51,-11,34,-74 -> tifip
-28,-58,19,99 -> dobem
78,-56,105,-34 -> Mav
-39,-71,21,13 -> rafuz
33,-90,25,-4 -> Meleg
-41,-81,0,64 -> nuliv
32,-1,-39,-70 -> dabo
32,-31,-67,-59 -> Gela
-89,17,-27,-90 -> desa
41,31,-4,-67 -> ved
-14,-28,28,-27 -> Minul
both dabo Gela:  => 32
asked: -39,-71,21,13 => rafuz
both rafuz dabo:  => -39
asked: -89,17,-27,-90 => desa
both desa Meleg:  => -90

-68,-17,66,-27 = fud
100,65,68,-69 = Matag
10,-17,66,-27 = mikuf
-11,61,40,20 = Kos
-45,-26,21,14 = zime
97,-5,-2,20 = Kivom
-104,-47,-47,10 = Rek
95,-62,-68,-36 = per
both Kos Kivom:  => 20
both per fud:  => -68

5,-19,-16,-14,-4,0,9,29,7,16,20,-39,-9,23,-8,24,9,-18,-1,32,-22,-13,9,-5,16,-24,1,4,-30,18,-7,-56,26,-30,20,-16,4,27,14,44,-13,-13,21,-10,-94,7,-8,-15 : dilid
5,-19,-16,-14,-4,0,9,29,0,16,20,-39,-9,23,-8,24,10,-18,-1,-1,-22,-13,9,-5,16,-24,1,6,-29,19,-13,-32,4,-30,7,-13,5,30,13,26,-12,-11,0,-10,-24,8,12,-15 : fel
5,-21,-1,-14,-4,4,10,21,8,15,20,-41,-11,24,-7,24,9,20,-1,36,-22,1,9,-5,16,-24,1,5,-35,20,-16,-31,9,-29,5,-6,7,-7,13,27,-11,-10,0,-9,-29,9,6,-14 : Piri
5,-21,-4,-12,-4,8,8,16,6,16,20,-39,-1,20,-8,29,10,-18,-6,28,-22,-4,8,-6,17,-22,1,6,-32,20,-16,-18,2,-29,1,-12,5,32,13,15,-12,-10,-2,-9,-18,9,11,-14 : fam
5,-21,-4,-12,-4,8,8,16,6,16,20,-39,-1,20,-8,29,10,-18,-6,28,-22,-4,8,-6,17,-22,1,6,-32,20,-16,-18,2,-29,1,-12,5,32,13,15,-12,-10,-2,-9,-18,9,16,-15 : tuvug
5,-19,-16,-14,-4,0,9,29,7,16,20,-39,-9,23,-8,24,9,-18,-1,32,-22,-13,9,-5,16,-24,1,6,-29,19,-13,-32,4,-30,7,-13,5,30,13,26,-12,-11,0,-10,-24,8,9,-15 : Visiv
6,-21,19,12,-4,43,9,-14,1,17,18,-39,-28,14,-7,17,11,-29,-12,19,-20,5,7,-8,-8,-11,2,6,-37,21,-1,3,-8,-29,-6,-2,7,35,11,4,-11,-8,-8,-9,42,11,24,-14 : Tova
5,-24,-5,-5,-4,6,8,6,6,16,21,-40,3,17,-8,33,10,-19,-9,24,-22,-2,8,-6,18,-23,1,7,-31,20,-16,-12,4,-29,-2,-13,3,32,13,10,-12,-9,0,-9,-26,9,7,-14 : fodok
asked: 5,-21,-4,-12,-4,8,8,16,6,16,20,-39,-1,20,-8,29,10,-18,-6,28,-22,-4,8,-6,17,-22,1,6,-32,20,-16,-18,2,-29,1,-12,5,32,13,15,-12,-10,-2,-9,-18,9,11,-14 => fam
asked: 5,-24,-5,-5,-4,6,8,6,6,16,21,-40,3,17,-8,33,10,-19,-9,24,-22,-2,8,-6,18,-23,1,7,-31,20,-16,-12,4,-29,-2,-13,3,32,13,10,-12,-9,0,-9,-26,9,7,-14 => fodok
asked: 5,-21,-1,-14,-4,4,10,21,8,15,20,-41,-11,24,-7,24,9,20,-1,36,-22,1,9,-5,16,-24,1,5,-35,20,-16,-31,9,-29,5,-6,7,-7,13,27,-11,-10,0,-9,-29,9,6,-14 => Piri
asked: 5,-19,-16,-14,-4,0,9,29,7,16,20,-39,-9,23,-8,24,9,-18,-1,32,-22,-13,9,-5,16,-24,1,6,-29,19,-13,-32,4,-30,7,-13,5,30,13,26,-12,-11,0,-10,-24,8,9,-15 => Visiv
asked: 5,-19,-16,-14,-4,0,9,29,0,16,20,-39,-9,23,-8,24,10,-18,-1,-1,-22,-13,9,-5,16,-24,1,6,-29,19,-13,-32,4,-30,7,-13,5,30,13,26,-12,-11,0,-10,-24,8,12,-15 => fel
asked: 5,-21,-4,-12,-4,8,8,16,6,16,20,-39,-1,20,-8,29,10,-18,-6,28,-22,-4,8,-6,17,-22,1,6,-32,20,-16,-18,2,-29,1,-12,5,32,13,15,-12,-10,-2,-9,-18,9,16,-15 => tuvug

-53,28,19,42,9,-74,-59,-23,-53,118,-21,72  tus
0,-3,-16,16,-8,-1,-74,12,-13,-54,37,-21  Rubon
0,-3,-16,16,-8,19,-20,12,-13,-54,37,-21  tolo
asked: 0,-3,-16,16,-8,19,-20,12,-13,-54,37,-21 => tolo
asked: 0,-3,-16,16,-8,-1,-74,12,-13,-54,37,-21 => Rubon
asked: -53,28,19,42,9,-74,-59,-23,-53,118,-21,72 => tus

-15,49,26,2,-10,15,-2,28,51,-1,25,-34,-9,5,10,24,-27,-13,-32,45,-2,48,25,-10,-69,72,-10,-10,-19,-25,24,-1,-38,-31,36,27,41,5 : Favon
-25,54,-8,2,31,25,-5,28,55,15,25,-32,-1,14,10,24,-35,-13,-36,44,3,57,36,-10,-57,56,-15,-10,-21,-21,24,-21,-31,-40,36,29,59,13 : mes
-52,-22,-33,5,33,51,-16,28,64,61,24,-58,22,38,6,28,-51,-6,-48,-11,19,81,-1,-8,-15,4,-26,55,-28,-2,22,-78,-5,-61,36,33,105,33 : Pab
-4,46,6,2,27,6,0,28,45,-17,25,-57,-14,-2,10,24,-20,-13,-26,45,-5,36,54,-10,-74,83,-7,-10,-17,-26,24,21,-40,-21,36,25,19,0 : sesi
asked: -15,49,26,2,-10,15,-2,28,51,-1,25,-34,-9,5,10,24,-27,-13,-32,45,-2,48,25,-10,-69,72,-10,-10,-19,-25,24,-1,-38,-31,36,27,41,5 => Favon
asked: -25,54,-8,2,31,25,-5,28,55,15,25,-32,-1,14,10,24,-35,-13,-36,44,3,57,36,-10,-57,56,-15,-10,-21,-21,24,-21,-31,-40,36,29,59,13 => mes
asked: -4,46,6,2,27,6,0,28,45,-17,25,-57,-14,-2,10,24,-20,-13,-26,45,-5,36,54,-10,-74,83,-7,-10,-17,-26,24,21,-40,-21,36,25,19,0 => sesi
asked: -52,-22,-33,5,33,51,-16,28,64,61,24,-58,22,38,6,28,-51,-6,-48,-11,19,81,-1,-8,-15,4,-26,55,-28,-2,22,-78,-5,-61,36,33,105,33 => Pab

58,41,-23,56,-30,45,34,-33,56,11,5,-3,-1,-1,81,103,-1,21,15 -> nozi
-43,-54,-36,-28,10,10,-35,53,-1,-23,18,-14,-17,-68,-15,29,-10,-7,-4 -> Fezi
-24,-30,-23,39,0,19,-37,5,28,-1,13,3,21,43,-5,18,30,8,13 -> zare
-24,-30,28,39,0,19,-37,5,28,-1,13,3,21,17,-5,18,30,8,13 -> dodir
-5,-16,-3,17,2,-40,9,14,22,-9,0,3,-59,25,-15,14,-63,-1,-76 -> ginam
-5,-16,-3,17,2,-40,9,14,22,-9,-1,3,-59,25,-2,14,-63,-1,-76 -> mif
2,13,-41,-9,28,47,-9,-20,-2,-2,-14,-7,-6,-8,23,24,11,-8,27 -> vep
asked: -5,-16,-3,17,2,-40,9,14,22,-9,-1,3,-59,25,-2,14,-63,-1,-76 => mif
both Fezi mif:  => -1

